Each row has a name. After each piece below comes the name of the row it's from, unless a question asks for something else. Each question is about the rows just above it. Places in a row count from 0.

[151  92  88 102 147 110 143 150 141 118] : (194)
[156  88 101  99 139 114 136 159 136 103] : (100)
[156  88 101  99 139 114 136 159 136 128] : (204)
[137  88 144 109  81 145 118 205  98 181] : (141)
[141  99 111 126  98 209 163 144 161 125] : (162)
[161 115  91 109 175 132 165 106 180 100] : (189)
[148 112 124 137 117 191 155 119 172 112] : (110)
[155  77 134 111  96 182 148 152 161 144] : (150)
[129  86  73  83  94 165 151 190 116 136] : (112)
[131 110  64  96 148 153 169 128 159 101] : (164)
[209  99 126 111  98 142 161 163 125 144] : (147)
[147  92 126 121 102 188 154 145 160 135] : (152)
One entry of (150) was changed: [155  77 134 111  96 182 148 152 160 144]. Where, and from what? | 8, [161]
Where does [151  92  88 102 147 110 144 150 141 118] differ from (194), and what was there? | 6, [143]
Put [209  99 111 126  98 161 141 125 144 163] back in order: which row is it? | (162)
Where does [156  88 101  99 139 114 136 159 136 127] differ from (204), and what was there? | 9, [128]
Which row holds these entries in another order? [ 98 109 144 145 181 137  81 205  88 118] | (141)

[ 45 139 150  89 127]  (19)
[ 77 129 179  65 125]  (102)
[139 150  44 127  89]  (57)
[143 135  64 197 133]  (94)
[215 108 159 113 126]  (76)
[145 115 195  63 123]  (27)
Put [108 159 113 126 215] back in order: which row is it? | (76)
[ 45  89 127 139 150] is which row reordered? | (19)
Changed (94): [144 135  64 197 133]. Place and old value: | 0, [143]
(19) in full: | [ 45 139 150  89 127]

[194  89 138 134 115 114 107 104 140 111 158  93 170 152 116 158  92 105] -> (138)
[194 130 138 134 115 114 107 104 140 196 158  93 170 152 147 158 129 105] -> (81)
[142 130 138 134  93 114 107 104 112 128 158  93 125 152 147 158 129 117] -> (119)
[194  89 138 151 227 114 107 104 135 128 158 174 170 145 116 158  67 105] -> (70)
[194 130 138 106  93 114 213 104 140 179 158  77 170 152 179 158  92  80] -> (142)
Which row holds these entries in another order? [105 194 130 138 134 115 114 107 104 140 196 158  93 170 152 147 158 129] | (81)
One entry of (70) was changed: [193  89 138 151 227 114 107 104 135 128 158 174 170 145 116 158  67 105]. Where, and from what? | 0, [194]
One entry of (119) was changed: [142 130 138 134  93 114 107 104 112 128 158  93 125 152 147 159 129 117]. Where, and from what? | 15, [158]

[171 112 113 126 162 121  87 112 142] = (96)
[143 142 123 130 126 142 168 124 168] = (154)
[120 134 140 118 108  82  97 118 128] = (7)
[203 105 138 133 105 177 113 148 139] = (28)
[161 126  87 113 112 112 171 121 142] = (175)
[101 123 127 128 125 126 127 129 118] = (158)
[126 142 143 130 123 168 141 124 168] = (62)
[161 171 113 112 112 143 121  87 126] = (26)
[ 75 158  99 137 117 123 135 136  89] = (84)
[116 161 104 143 132 158 154 144 123] = (18)
[101  89 129 133 108 134 111 135  83] = (59)
One entry of (26) was changed: [161 171 112 112 112 143 121  87 126]. Where, and from what? | 2, [113]
Put [ 87 112 112 113 121 126 142 161 171] back in order: which row is it? | (175)
Which row holds these entries in another order? [142 121 171 112 112 113  87 126 161] | (175)
[168 124 168 142 126 130 123 142 143] is which row reordered? | (154)

[ 43  73 125 155 129  62 172  88 178 209 200 193  53 122  84  44  45  42
  59 203 168 141] -> (25)
[142 149 201  63  58 118  50  96 171 212  55 218  36  96 158 193  82 165
 176  85 167  43] -> (126)
[193  50  82 218  63 171  85 149 142 201 167  55  96 157  58 118  36 212
 165  43 176  96] -> (56)
(56) in full: | [193  50  82 218  63 171  85 149 142 201 167  55  96 157  58 118  36 212
 165  43 176  96]
One entry of (56) was changed: [193  50  82 218  63 171  86 149 142 201 167  55  96 157  58 118  36 212
 165  43 176  96]. Where, and from what? | 6, [85]
(126) in full: | [142 149 201  63  58 118  50  96 171 212  55 218  36  96 158 193  82 165
 176  85 167  43]
Which row holds these entries in another order? [ 36  43  50  55  58  63  82  85  96  96 118 142 149 158 165 167 171 176
 193 201 212 218] | (126)
One entry of (126) was changed: [142 149 201  63  58 118  50  96 171 212  55 218  36  96 158 193  82 165
 176  85 167  42]. Where, and from what? | 21, [43]

[111  61 119  95  82  86]  (121)
[ 86  25 162 101 126 130]  (177)
[153 108 183 181 199 148]  (2)
[ 79  46 151  90 120 115]  (182)
[143  86 214 195 227 170]  (9)
[ 82  50 130  89  97  88]  (157)
[ 87  46 188 161 165 113]  (172)
[ 97  39 148 112 106  98]  (87)
[116 101  73  40  45  82]  (73)
[133  44 149 116 114 130]  (14)
[ 85  82 109  67  76  78]  (33)
(87) in full: | [ 97  39 148 112 106  98]
(177) in full: | [ 86  25 162 101 126 130]

[102 144  79 127 146  82 117 140 148 191 118]  (47)
[132 122 154  72 104 112 173  70  79  73 179]  (67)
[ 61  98  24  92 123  65 105 116 167 123  90]  (46)
[138 128 149  72 114 116 139  82  88  95 146]  (129)
[172 216 203 163 170 195 184 179 132 121 210]  (53)
(46) in full: | [ 61  98  24  92 123  65 105 116 167 123  90]
Where does [138 128 149  73 114 116 139  82  88  95 146] differ from (129), and what was there? | 3, [72]
(47) in full: | [102 144  79 127 146  82 117 140 148 191 118]
(129) in full: | [138 128 149  72 114 116 139  82  88  95 146]

[ 95 107 132 109 127  96 118 141 153 111 141 114 136 105 167 131 140 143
 119 150 112 169 121  68 127 138 157 147 139 107 109 116 125 127 120 111
 145 139 169 105 141  82 113 120 137 153 163 118 124 125 138 158 123  89]  (85)
[158 107 154 162  78 106 142 124 117 135  96 154 116 131 113 101 109  97
 108 139 127 126 131 147 160 163 155 153 123 119 132 132 152 119 223 125
 158 115 100 158  89 123 120 117 128 142 168 147  90 108 120 156 155  90]  (50)
[149 167 118 116 113 102 127 106 166 138 154 117 175 115 144  97 128 120
 163  77 145 147  75 107 142 189 115 105 180 137 161 154 152  83 131  74
 120 118 110  96 137 145 149 115 123 122 120 148 128 105  74 159 123 122]  (6)
[140 134 165 155 110 102 138 143 128 139 117  76 140  79 160 128 171 130
 138 161 157 166 140 116 126 100 116 115 154 139  98 137 118 150 129 145
  92 148 153 163 137 134 113 125 115 141  95 128 152 143 118 125 155 123]  (145)
[133 124 144 153 100 126 127 113 126 143 110 142 104 158 121 104 124  98
 145 147 166 130 132 159 132 140 156 162 109 105 112 115 168 110 213 121
 168 107  83 116 104 133 102 136 131 135 162 112  73 111 124 127 124  97]  (37)
[ 88 101 123 102 117 141 163 136 123 117 124 187 130 160 148 128  98 126
 112 127 148 148 145 123  91 114 102 131 146  68  98 143 121 124 116 153
 106 133 101 137 166 155 123 123 106 121 177 144 100 129 129  89 151 133]  (140)
[145 156 134  97 121 176 132 132 106 155 130 182 179  87  99  88 104 149
 145 153 122 140 168  90  89 142 125 132 107  92 141 138 133 111 103 117
 167 115 129  61 122 145 148 127 101 108  89 123 150 114 174 125 110 134]  (97)
(140) in full: | [ 88 101 123 102 117 141 163 136 123 117 124 187 130 160 148 128  98 126
 112 127 148 148 145 123  91 114 102 131 146  68  98 143 121 124 116 153
 106 133 101 137 166 155 123 123 106 121 177 144 100 129 129  89 151 133]
(37) in full: | [133 124 144 153 100 126 127 113 126 143 110 142 104 158 121 104 124  98
 145 147 166 130 132 159 132 140 156 162 109 105 112 115 168 110 213 121
 168 107  83 116 104 133 102 136 131 135 162 112  73 111 124 127 124  97]
One entry of (97) was changed: [145 156 133  97 121 176 132 132 106 155 130 182 179  87  99  88 104 149
 145 153 122 140 168  90  89 142 125 132 107  92 141 138 133 111 103 117
 167 115 129  61 122 145 148 127 101 108  89 123 150 114 174 125 110 134]. Where, and from what? | 2, [134]
(145) in full: | [140 134 165 155 110 102 138 143 128 139 117  76 140  79 160 128 171 130
 138 161 157 166 140 116 126 100 116 115 154 139  98 137 118 150 129 145
  92 148 153 163 137 134 113 125 115 141  95 128 152 143 118 125 155 123]
[ 68  88  89  91  98  98 100 101 101 102 102 106 106 112 114 116 117 117
 121 121 123 123 123 123 123 124 124 126 127 128 129 129 130 131 133 133
 136 137 141 143 144 145 146 148 148 148 151 153 155 160 163 166 177 187] is which row reordered? | (140)
Changed (145): [140 134 165 155 110 102 138 143 128 139 117  76 140  79 160 128 171 130
 138 161 157 166 140 116 126 100 115 115 154 139  98 137 118 150 129 145
  92 148 153 163 137 134 113 125 115 141  95 128 152 143 118 125 155 123]. Place and old value: | 26, [116]
Where does [158 107 154 162  78 106 142 124 117 135  96 154 116 131 113 101 109  97
 108 139 127 126 131 147 160 163 155 153 123 119 132 132 152 119 223 126
 158 115 100 158  89 123 120 117 128 142 168 147  90 108 120 156 155  90] differ from (50), and what was there? | 35, [125]

[113 147  96 115 135  76 152  85 187  98] -> (40)
[104 129 118 145 103  62 166 111 219 102] -> (31)
[134 110 182 197  76  90 133 176 152 132] -> (45)
[152  85 113  96 146 187 115 135  98  76] -> (36)
Which row holds these entries in another order? [115  98 146 187 135  85 113  96  76 152] | (36)
(40) in full: | [113 147  96 115 135  76 152  85 187  98]
Which row holds these entries in another order? [115 135  76 152  85 187  98 113 147  96] | (40)
(31) in full: | [104 129 118 145 103  62 166 111 219 102]

[ 34 183 121 226]  (55)
[ 60  28  38 233]  (74)
[100 115  25 175]  (61)
[164 217 214  66]  (39)
(61) in full: | [100 115  25 175]
Where does [100 116  25 175] differ from (61), and what was there? | 1, [115]
Where does [165 217 214  66] differ from (39), and what was there? | 0, [164]
One entry of (55) was changed: [ 34 183 120 226]. Where, and from what? | 2, [121]

[137 141 156 136 130 114 153 134] : (12)
[126 136 170 119 171 137 117 136] : (160)
[126 170 136 119 118 137 171 136] : (130)
[147 175 135 128 124  51 115  84] : (71)
[114 115 149 140 131 154 173 118] : (134)
[119 135 171 126 137 118 136 170] : (8)
[128 107 105 119 127 152 109 138] : (24)
Put [170 136 118 137 126 171 135 119] back in order: which row is it? | (8)
Which row holds these entries in another order? [118 119 126 136 136 137 170 171] | (130)
Changed (12): [137 141 156 137 130 114 153 134]. Place and old value: | 3, [136]
Put [136 171 137 118 119 136 170 126] back in order: which row is it? | (130)
Which row holds these entries in another order? [ 84 115  51 124 128 135 175 147] | (71)

[137 143 122 111 125 148 134 125 116 133 123 130 154 129 149] : (115)
[ 39  51  70 137 176 116 137 100 116 172 141  69  87 101  53] : (155)
[119 139 127 129 100 144  74 123 156 106 177  98  92 153 106] : (22)
[132  46 154 111 167 103  36 175 227 136  54 109 169  43  99] : (29)
[135 128 155 130 132 146  64 109 127 111 122 118 185 108 164] : (92)
[125 107 129 110 138 115  88 157 167 122  84 105 151  96 106] : (178)
[ 39  51  70 137  95 116 137 100 116 172 141  69  87 101  53] : (174)
[100 127 119 123 144 152  98  92 139 156  74 129 106 177 106] : (137)
[150 160 140 114 112 158 131 147 120 123 146 156 157 135 148] : (198)
[126 127 129 127 128 131 124 127 128 128 130 126 122 128 127] : (98)
[130  94  73 141 193 152 110 165 151 101  92  90 120 155 149] : (95)
[133 108 149 156 120 142 114 110 112 135 133 150 105 131 149] : (136)
Changed (22): [119 139 127 129 100 144  74 123 156 106 177  98  92 154 106]. Place and old value: | 13, [153]
Put [106 153  92  98 177 106 156 123  74 144 100 129 127 139 119] back in order: which row is it? | (22)

[198 204 118  99  80 130 114  41  38 100  85  93  95  73  64 203  73 202
 117 155 128  83 213 108 132 102  48 111 154  59  98 153 128  63 153 151
  84 147 138  97 117 122 173  63  72] -> (156)
[ 99  73 117  85 153 114  95 102 198  63 138 154 118  72  84  59  37 117
 202 108  93  98 111 132  63  97  83 130 155 128  81 153 100 173  41 161
  71 134 170 163 101 132 127 125 166] -> (34)
[203 132  95 128  63 202  41  64  63 100 108  84  97  93 128 213 117  37
 138 155 154  85 198 204 173 153 153 151  80 111 102  73  84  59 117 130
 118  98 122 114  72  48  73  99 147] -> (49)
[121 134  58 142 113 171 165 173  83 168 191  38 202 181 231 197 225 141
 137 207 144 116 120 156  94 104  50 146 148 167  72 161  90  96 111 106
 149 107 129 156  88 146 113 113 138] -> (80)
[153 117 117  63  41 153  85 138 111 173  99 198 147  95  98 130 154  37
 100 102 213  73 108  83 203  63  72  97  59  64  84  49 114 202 118  80
 204 122 155 151 132 128 128  73  93] -> (60)
[108 155 204  95 132 117  80  93 118 213  84  63 138 198  73 111  41  59
 153 130  83 114 154 153  48 202 128 102  73 173 147  98  37 100 117 151
 128 203  99  72  85 122  64  63  97] -> (82)
One entry of (82) was changed: [108 155 204  95 132 117  80  93 118 213  84  63 138 198  73 111  41  59
 153 130  83 114 154 153  48 202 128 102  73 173 147  98  37 100 117 151
 128 203  99  72  84 122  64  63  97]. Where, and from what? | 40, [85]
Put [138 203  84 132  63  37 130  63  80 155  85 114  49  93 118  59 173 153
 213 108  98  99 122 100 128 117  83  97  73 111  72 128  95 202 151 117
 102 147 154  41 204 153 198  73  64] back in order: which row is it? | (60)
[ 97  63  64 122  85  72  99 203 128 151 117 100  37  98 147 173  73 102
 128 202  48 153 154 114  83 130 153  59  41 111  73 198 138  63  84 213
 118  93  80 117 132  95 204 155 108] is which row reordered? | (82)
Put [ 37  41  48  59  63  63  64  72  73  73  80  83  84  85  93  95  97  98
  99 100 102 108 111 114 117 117 118 122 128 128 130 132 138 147 151 153
 153 154 155 173 198 202 203 204 213] back in order: which row is it? | (82)
[ 73 111  63  93 155 132  49  59  80 117 213  97 118 114 108  72  98 128
  83 100  95  99  64 138 153  85 198  41 122 154  37 202 147 204 117 128
 173  63 153 102  84 203 130 151  73] is which row reordered? | (60)
One entry of (82) was changed: [108 155 204  95 131 117  80  93 118 213  84  63 138 198  73 111  41  59
 153 130  83 114 154 153  48 202 128 102  73 173 147  98  37 100 117 151
 128 203  99  72  85 122  64  63  97]. Where, and from what? | 4, [132]

